Here are made-up things, facts about them, and rows of numbers that follow some of those facts. Name the thing behind each unnamed row.

There are 2 kinds of fact about the things: φ, Ξ.
φ: refers to; Ξ: uses
tepi φ skubu; tepi φ nitroklun; tepi φ keton; mumur φ nobre; mumur φ nitroklun; mumur φ ponas
mumur φ troflo; mumur φ peske; lelos φ kunin; lelos φ nozas; lelos φ pilik; lelos φ trifa
lelos φ braren; gugrir φ torim; gugrir φ mobri; gugrir φ klapa; miva φ plove; stunul φ skaskol
stunul φ stodim; lapla φ tregerul; lapla φ zodir; lapla φ nufluston; beno φ destutrul; beno φ skalal
beno φ peske; pususki φ stolem; sitres φ plaklos; sitres φ plidar; sitres φ pefem; sitres φ pater
keges φ nostim; keges φ nimin; keges φ bovon; keges φ pilik; keges φ sazitre; keges φ pefem
plabrer φ grutru; plabrer φ klopem; plabrer φ naskevom; giton φ zama; giton φ klopem; giton φ gadrom
skegrofir φ mubu; skegrofir φ trasteno; telal φ geflir; telal φ fiklum; telal φ kalol; telal φ surol
telal φ gurir; movu φ fluzom; movu φ todos; movu φ vita; guflim φ sutrek; guflim φ destutrul
goviplak φ vogrur; goviplak φ tregerul; dipla φ skize; lebes φ pegur; lebes φ skelum; lebes φ famil
stoklin φ fazen; stoklin φ brisku; stigero φ pegur; stigero φ laples; stigero φ mubu; steru φ memebri
steru φ peske; vekekar φ tregerul; vekekar φ gadrom; vekekar φ laples; nutoser φ kegras; nutoser φ tremu
ruskekon φ plefil; ruskekon φ destutrul; tarelo φ nostim; tarelo φ nitroklun; skulun φ destutrul; skulun φ piti
kletru φ noklan; kletru φ famil; geflir Ξ skegrofir; geflir Ξ kalol; veki Ξ dufluga; veki Ξ beno
ponas Ξ troflo; klufu Ξ skelum; klufu Ξ beno; surol Ξ bovon; klopem Ξ surol; klopem Ξ beno
klapa Ξ bovon; klapa Ξ kalol; klapa Ξ stoklin; kalol Ξ bovon; nostim Ξ surol; kledel Ξ veki
lelos Ξ dastom; dromi Ξ braren; gragro Ξ skegrofir; kosul Ξ bovon; kosul Ξ ruflik; kosul Ξ gregrin
miva Ξ piti; miva Ξ veki; nefal Ξ bovon; skize Ξ dufluga; mubu Ξ brefi; mubu Ξ troflo
fiklum Ξ troflo; kegras Ξ stoklin; todos Ξ stada; dastom Ξ dufluga; beno Ξ troflo; memebri Ξ kegras
rodon Ξ skegrofir; braren Ξ betason; gurir Ξ fiklum; mokar Ξ fepi; truflus Ξ vuskar; truflus Ξ ruflik
trasteno Ξ drisi; trasteno Ξ kalol; gregrin Ξ veki; destutrul Ξ miva; destutrul Ξ skaskol; pefem Ξ sorepir
pefem Ξ veki; flama Ξ klufu; skegrofir Ξ skubu; skegrofir Ξ troflo; telal Ξ plefil; skalal Ξ trifa
roskam Ξ ponas; piti Ξ troflo; turo Ξ vogrur; turo Ξ kletru; plove Ξ bovon; noklan Ξ lebes
trifa Ξ fluzom; drisi Ξ miva; drisi Ξ surol; dore Ξ nobre; plefil Ξ troflo; mudibo Ξ miva
skuzen Ξ troflo; getrel Ξ klufu; getrel Ξ maman; skipa Ξ mudibo; tabe Ξ geflir; tabe Ξ gragro
nutoser Ξ sazitre; sorepir Ξ piti; fepi Ξ fiklum; tarelo Ξ kledel; stolem Ξ guflim; nutrafir Ξ skaskol
zodir Ξ ponas; lusto Ξ ruflik; vogrur Ξ klopem; nobre Ξ dufluga; nobre Ξ troflo; klagru Ξ dufluga
grepaplem Ξ tabe; grepaplem Ξ veki; bovon Ξ skubu; bovon Ξ troflo

Some rows with their names:
skulun: 37.5 31.5 29.7 -17.2 26.9 -11.9 0.4 10.4 -32.8 63.5 28.1 45.1 10.7 -16.3 7.0 27.1 19.6 26.2 -10.7 -6.9 -20.3 -14.7 -41.6 24.1 7.7 24.9 -1.1 -7.4 -9.3
stigero: -15.1 49.6 11.7 -52.4 2.4 55.0 -8.9 1.0 -21.4 4.8 25.7 65.5 -3.0 -30.2 38.8 -20.0 62.5 7.4 -10.6 -15.3 -35.5 34.8 -2.7 31.5 15.5 -3.8 -22.3 5.9 -6.4
dipla: 1.3 6.5 26.5 -15.0 10.7 8.6 -13.5 -29.8 -4.8 7.8 22.3 16.6 0.2 -24.6 14.8 6.2 9.9 24.3 -11.1 -8.5 -23.6 5.2 -15.2 4.9 -1.6 2.9 -18.3 0.4 -1.0
mubu: -5.5 38.5 -16.2 -40.9 -9.1 54.5 24.4 28.5 -6.3 -0.7 9.7 37.5 -17.5 3.9 21.0 -11.8 22.6 6.9 -19.0 -15.6 -15.2 2.2 36.0 45.9 26.9 -20.7 11.1 3.4 -36.6
memebri: 6.0 -4.0 7.8 2.7 -13.3 19.9 18.4 -2.9 8.8 2.8 -19.2 -5.0 6.8 0.5 27.2 -2.5 17.0 -0.6 -13.7 -15.7 -23.0 2.4 -17.5 1.9 -0.6 6.0 27.3 7.5 -8.8
laples: 14.1 5.9 9.5 -37.4 -7.2 29.8 7.0 -0.7 -8.6 5.0 -4.6 41.0 1.2 -8.2 23.4 -10.2 44.0 -5.8 10.2 -15.4 -22.0 17.1 9.7 4.5 21.4 -10.0 9.1 9.8 -17.7
nimin: 11.6 -14.2 18.2 -21.0 1.9 8.4 7.0 -8.7 -12.0 7.5 3.9 13.9 0.8 -9.3 4.4 -4.5 13.1 6.1 6.5 -1.1 -21.6 1.6 19.7 -2.8 5.8 -2.5 18.3 3.4 -9.6
klagru: 23.8 -1.6 2.3 -7.9 10.3 42.7 18.1 30.3 7.1 4.4 -12.9 -23.0 4.3 -27.8 24.8 12.7 27.2 2.0 4.4 36.9 -29.7 -4.1 3.2 -15.6 -11.1 4.4 -4.3 14.0 -46.5
geflir: 2.1 -23.1 3.6 7.8 28.7 32.4 31.9 28.5 -20.4 12.9 9.5 -31.9 2.1 36.6 24.8 -37.7 6.0 -16.2 -24.8 -22.2 0.5 20.8 -13.8 -16.7 31.4 12.5 -11.2 13.7 14.5
vuskar: 18.7 -12.0 17.1 -25.8 -3.1 10.6 7.7 -7.6 -9.1 7.0 -1.7 17.1 2.5 -8.2 10.6 -3.3 17.6 5.0 3.6 -11.2 -23.1 5.5 10.2 -3.1 6.5 -3.1 22.6 1.1 -7.8
nutrafir: 5.5 -8.6 18.1 -1.9 -0.1 19.2 13.5 -3.1 -1.3 12.9 -10.2 8.9 -4.8 -2.7 18.6 -8.7 19.5 2.7 -8.2 1.4 -19.4 -3.3 3.7 3.4 16.4 -1.0 23.8 13.0 -15.5
kegras: 1.0 -6.8 24.6 2.2 4.3 19.4 18.6 -3.2 -0.8 7.4 -2.4 2.8 -1.1 0.1 20.4 -11.9 11.9 -1.5 -5.0 0.6 -14.2 -0.9 0.1 -2.4 6.6 3.9 18.5 11.9 -11.5
lusto: 10.4 -3.9 16.5 -5.4 -3.3 15.8 20.2 -1.4 -1.1 6.9 -1.2 11.2 -1.8 2.8 16.9 -7.8 17.1 -2.6 -4.1 -0.2 -15.2 2.8 5.2 -1.8 6.3 1.7 20.9 12.0 -15.4
nobre: 22.9 14.2 -34.2 -6.0 -4.6 54.9 16.1 40.4 21.9 -1.6 -18.5 -31.3 -3.8 -16.8 15.1 27.0 4.5 22.9 -11.7 9.1 -25.4 -21.2 18.6 11.7 -6.2 -6.2 -6.3 4.2 -65.0
zodir: 10.8 0.6 2.8 4.2 -5.8 17.8 14.5 -7.4 7.7 19.9 -17.4 11.9 -7.8 7.6 15.9 -5.0 12.7 -1.4 6.5 -11.6 -9.6 -5.1 8.6 0.8 8.9 -2.1 3.7 21.1 -15.4
sutrek: 25.7 -4.1 21.4 -25.6 4.0 6.3 13.5 2.8 -13.2 25.3 1.6 23.2 2.2 -4.6 9.1 2.8 17.8 6.5 5.2 -6.3 -19.2 -2.2 3.4 4.2 7.9 2.5 24.8 -1.6 -12.0
turo: 3.2 -1.9 17.0 -4.4 -2.3 16.1 21.3 -3.0 -5.5 5.5 -5.2 10.5 1.6 -2.9 20.4 -9.1 14.9 -8.7 -2.6 0.2 -16.5 -8.9 2.3 5.2 3.3 -0.9 19.4 15.9 -8.1
fluzom: 13.8 -13.8 22.1 -23.9 -1.7 10.4 9.2 -11.3 -5.5 9.9 -3.0 11.4 2.6 -10.2 13.2 -2.6 12.9 4.2 4.7 -8.6 -21.8 1.9 8.4 -2.1 7.5 -5.1 21.3 -0.3 -5.6
brefi: 18.5 -11.4 17.1 -27.7 -3.4 10.8 9.7 -8.5 -5.9 9.1 -2.2 14.2 3.0 -8.0 9.9 0.0 14.6 7.2 5.1 -10.7 -23.2 4.7 10.5 0.2 6.8 -5.1 19.9 -1.4 -11.5

Rows to name:
No name comes twice in this set of rows, the named rows included.
23.4 -3.0 8.6 -5.4 12.4 39.2 16.1 23.1 11.1 2.9 -7.4 -28.1 2.4 -29.3 26.5 10.8 20.2 7.9 3.1 40.8 -29.1 -5.6 2.0 -18.6 -15.2 4.5 -9.7 12.1 -43.4 => skize
10.3 12.1 -3.7 -4.5 -22.0 9.2 -16.4 -22.0 6.5 -1.4 -7.4 2.0 28.8 -25.5 24.8 25.8 18.3 27.2 -31.4 -45.9 -42.4 15.7 -59.5 11.3 -13.9 20.2 9.3 -10.3 1.1 => steru
-6.9 -0.3 14.7 7.3 1.0 27.1 18.8 -0.9 -4.3 14.2 -20.4 5.4 -5.3 -2.1 29.1 -9.0 8.0 -6.4 -7.8 -3.4 -14.4 -23.6 5.1 19.0 15.7 -7.3 19.0 19.3 -11.0 => fepi
19.3 14.4 -35.0 -28.9 -23.8 25.2 10.1 5.4 16.3 0.2 -4.7 3.8 -14.2 7.6 -4.2 18.8 -19.1 32.8 -17.4 -44.9 -11.6 -16.2 34.2 37.0 9.5 -25.8 13.0 -15.6 -40.4 => troflo
28.0 13.8 32.4 15.4 21.1 -3.0 19.8 26.6 -19.8 80.6 -11.4 38.0 -10.9 4.4 17.4 12.5 28.9 21.7 -21.0 13.3 -21.6 -24.9 -31.0 24.3 35.4 25.3 46.9 7.5 -28.7 => destutrul
7.0 -1.5 0.0 -2.6 -8.7 -13.2 29.2 -17.0 -5.2 13.4 20.3 8.2 -24.3 3.1 -6.7 -7.5 16.6 2.2 -23.9 42.5 -24.8 21.0 17.2 -6.8 9.6 3.0 12.2 27.6 -16.7 => pefem
-17.6 -15.7 30.4 37.0 3.9 24.9 0.1 -12.9 9.0 34.5 -39.5 19.6 -33.2 -6.2 25.8 -14.6 32.7 20.5 -30.4 20.0 -34.2 -2.1 1.8 11.6 49.5 1.8 47.6 25.9 -28.5 => mudibo
-20.6 15.8 14.6 32.7 -3.7 -7.9 -3.2 -50.6 20.5 35.3 5.0 21.9 -54.7 -12.5 12.6 0.9 31.0 44.1 -66.4 47.0 -43.5 28.8 -21.5 12.6 39.4 11.5 9.6 35.1 -25.4 => miva
5.4 -0.6 10.0 -5.2 -4.9 20.2 18.5 -0.6 -0.7 9.4 -7.5 7.1 -5.0 1.8 16.9 -6.1 9.8 -1.3 -7.2 -3.8 -15.2 -7.4 8.6 10.0 11.4 -4.0 17.4 12.5 -17.3 => roskam
-6.0 6.2 18.6 -1.3 9.1 41.9 21.2 18.3 -11.3 0.6 4.5 26.0 -1.5 5.0 24.6 -21.9 32.0 -7.2 -11.7 -0.1 -17.3 10.5 6.2 5.8 22.9 6.1 26.6 12.8 -21.0 => trasteno

Now the same things, written a new way:
Some rows with their names:
vekekar: 6.2 -30.2 7.4 4.0 12.0 -38.5 22.6 9.7 24.8 31.1 14.6 1.6 27.6
flama: 7.2 -25.8 9.4 20.9 -10.2 -25.0 13.6 27.4 20.7 5.9 21.4 -15.6 23.1
ruskekon: -8.8 -43.7 21.9 5.2 2.2 -19.9 13.2 19.6 10.0 26.3 10.0 -9.5 30.0
tabe: -0.6 -9.3 19.1 30.1 -11.4 -22.5 10.7 20.0 35.1 21.6 7.6 -27.0 29.9
sazitre: 15.5 -22.2 18.7 -16.4 -4.2 -15.0 19.4 21.9 16.3 16.9 4.8 -15.8 26.9
nozas: 12.8 -25.8 16.1 -14.9 -5.1 -18.8 20.7 21.2 19.3 14.0 0.8 -14.6 27.1
lelos: 14.0 -16.7 14.4 3.7 -4.2 -40.7 -5.2 38.1 18.1 20.8 18.3 -19.1 26.5
mubu: 30.8 -26.5 11.1 32.9 16.7 -24.9 25.4 13.8 12.6 6.6 -5.4 -19.8 1.4
skegrofir: 12.9 -2.0 26.6 49.2 18.0 -39.4 14.6 15.5 16.3 26.4 -15.4 -27.4 11.6
trasteno: 16.5 -22.1 8.5 23.7 -3.6 -24.3 10.4 1.1 22.8 7.1 18.1 -23.1 25.9
klapa: 7.9 -31.3 11.1 19.2 4.8 -29.2 15.9 12.8 25.6 -4.8 16.9 -46.7 46.2
ruflik: -1.8 -34.6 12.1 0.1 -0.7 -24.5 22.5 17.6 20.8 13.3 4.8 -11.1 31.2
torim: -0.2 -38.9 12.5 -0.3 -7.8 -21.7 27.2 17.9 24.6 9.9 0.3 -13.2 26.7
plabrer: -0.5 -30.7 8.8 1.6 10.0 -35.5 28.6 21.4 26.2 30.8 14.2 -2.8 30.9
plove: 11.8 -35.5 7.9 15.2 17.0 -28.9 15.6 12.3 22.4 -9.4 19.2 -50.5 50.3
nutrafir: 6.4 -25.2 10.6 18.4 -6.2 -23.2 14.8 24.2 23.1 7.0 19.4 -16.3 23.6
beno: 14.9 -41.7 27.0 38.9 27.9 -24.9 14.5 50.6 -7.8 18.6 3.5 -21.8 -0.7
brisku: 1.0 -36.8 12.1 0.5 -5.8 -19.9 26.5 15.7 25.0 10.6 0.0 -13.2 28.3
nitroklun: 13.7 -34.9 19.6 -6.8 -2.9 -2.1 19.1 17.2 11.2 22.8 5.1 -19.1 28.3

Rows to name:
No name comes twice in this set of rows, the named rows included.
9.0 -27.3 9.5 17.8 -8.8 -20.7 17.0 22.4 25.0 6.1 12.8 -19.7 23.4 => stolem
11.6 -33.7 4.5 3.3 2.9 -22.6 37.0 11.1 29.1 26.2 8.8 -7.3 30.1 => zama
12.2 -33.0 3.2 3.3 3.3 -22.3 30.7 9.2 26.5 23.3 8.4 -6.6 27.2 => nufluston
-4.6 4.8 25.9 40.4 -18.2 -24.2 12.2 16.0 32.3 31.4 -2.7 -32.7 33.8 => gragro
9.2 -29.2 7.2 16.8 -5.5 -21.9 16.0 28.1 18.5 -9.4 43.0 -13.3 18.1 => drisi
30.8 -51.4 -14.5 21.3 -18.7 -37.5 -17.2 42.8 29.1 27.2 -3.6 -24.1 34.6 => dastom
8.6 -19.9 26.7 6.5 6.2 -18.3 -2.5 31.3 21.9 21.5 23.2 -21.1 21.2 => tarelo
-2.1 -25.6 14.2 17.3 -3.7 -33.3 11.0 27.8 22.8 9.6 16.3 -15.6 25.8 => nutoser
6.0 -31.7 11.2 14.6 13.8 -26.9 10.6 17.6 25.7 -1.9 21.0 -39.2 41.4 => kosul
7.9 -25.1 12.1 21.2 -5.1 -24.2 15.9 27.5 19.3 7.5 15.6 -17.5 20.8 => roskam

The same things again, as new rows of numbers:
Named rows:
beno: -41.4 -29.3 -14.6 -18.6 11.7 3.0 41.9 8.8 -11.2 -4.2 -28.4 13.8 20.7
mumur: -9.8 -11.8 -40.4 -13.7 -1.4 5.3 30.1 -2.3 32.9 21.6 -11.8 -2.6 17.4
sitres: 4.2 11.3 -14.4 -11.2 -9.5 1.3 24.6 -7.7 13.7 12.8 8.2 7.5 47.3
ruskekon: -2.6 -19.5 -19.4 5.4 -0.9 5.5 26.5 10.3 9.5 18.9 8.4 18.3 8.3
dipla: 0.9 -5.9 -21.1 3.9 -1.6 0.9 -0.5 -14.2 13.4 12.1 4.2 8.3 18.0
pususki: 0.5 -6.1 -21.1 4.0 -1.6 1.9 -3.5 -14.9 12.6 12.2 7.1 9.2 17.5
lapla: -17.3 6.5 -17.1 16.3 -3.9 1.2 12.0 -9.9 12.6 21.7 23.8 -4.4 16.0
destutrul: 3.6 -34.5 14.5 3.9 21.0 8.3 21.2 14.7 20.3 -6.1 8.9 5.4 -23.2
noklan: 6.4 -9.4 -11.1 2.3 0.7 8.5 4.4 -10.5 0.3 -13.8 3.3 -11.0 -28.3
nutrafir: -2.2 -11.5 -0.4 -1.5 3.6 -0.4 12.7 -16.4 15.7 -5.4 5.3 2.1 -7.6
dromi: -3.3 -11.8 -0.5 -3.9 3.6 -2.3 13.5 -16.5 16.5 -6.7 6.1 1.9 -14.2
lusto: -3.6 -11.0 -0.5 -0.6 1.0 -1.9 11.7 -14.7 16.0 -5.2 -1.3 1.8 -8.9
tregerul: -7.9 4.9 -4.0 17.9 12.6 2.6 -38.5 2.0 15.9 8.1 32.3 -12.7 -2.5
memebri: -4.8 -20.9 -5.7 -10.8 10.7 0.7 13.4 1.4 29.0 -4.4 -2.9 -1.1 -27.1
mubu: -20.2 -1.1 -5.9 -1.0 8.4 12.0 -17.7 -0.5 -14.9 -21.2 -8.2 -11.4 -14.7
pefem: 9.4 -14.3 22.0 -7.7 0.1 2.1 4.8 1.0 27.3 -18.1 -4.0 -18.3 51.2
loplo: 2.8 -5.6 -16.5 3.6 2.6 2.8 -11.7 -9.6 14.5 9.5 6.3 5.0 10.7
kunin: 14.9 7.2 -0.6 -8.5 2.8 3.8 -12.7 2.9 15.7 1.7 14.8 4.6 31.8
pater: 14.2 6.4 -5.3 -9.5 5.5 2.7 -15.0 0.9 19.2 3.1 11.2 1.6 30.7

Rows to name:
No name comes twice in this set of rows, the named rows included.
3.4 -6.6 -23.6 -18.7 15.4 5.9 -26.0 7.8 39.7 5.3 -8.8 -12.7 7.4 => nitroklun
-5.2 -17.6 23.7 -25.1 3.1 6.3 -12.0 -20.0 3.3 8.9 -1.7 -2.9 -33.9 => gurir
-0.4 -46.7 5.3 10.1 -7.9 -22.9 4.3 -8.9 5.4 -10.5 -10.5 -25.5 46.2 => veki
6.5 -19.4 -10.6 7.1 10.5 6.9 -3.3 15.5 14.4 10.8 12.4 14.1 -2.0 => sutrek
3.3 2.9 -35.5 9.9 -11.1 14.1 15.6 -11.0 -7.6 8.8 6.0 -8.7 -0.2 => lebes
-6.0 -39.4 13.1 15.3 2.7 11.0 37.0 -27.2 17.0 -8.7 -10.9 -13.9 52.4 => miva
-31.8 -31.6 6.3 -7.1 19.2 13.7 0.7 13.3 -9.4 -17.3 -22.8 15.8 20.9 => piti
3.3 -19.0 -19.4 -8.0 17.9 7.3 -15.5 17.2 31.5 8.5 -5.1 -1.1 -7.8 => peske
-25.7 -24.5 -22.3 -32.5 9.7 -22.4 -12.8 14.1 4.6 -13.9 -29.7 -13.0 -3.1 => nobre
-3.9 -11.1 -3.4 -5.8 1.2 -8.4 6.4 -13.6 9.7 -8.0 1.5 1.0 -6.5 => dore
-20.1 4.8 -15.1 13.7 -2.0 -2.9 6.2 -13.9 18.2 20.6 22.7 3.2 25.3 => plabrer
2.1 -14.3 -2.5 2.2 7.5 -4.0 -6.2 -19.3 18.2 -13.3 -0.4 5.1 -9.9 => todos
-2.1 5.6 -11.5 17.1 7.9 8.2 -25.6 1.9 5.5 4.7 24.6 -17.7 -9.6 => laples
5.6 -16.3 -24.7 -4.5 -6.0 -31.7 -23.2 1.0 -2.1 9.3 7.3 -6.9 14.6 => dufluga

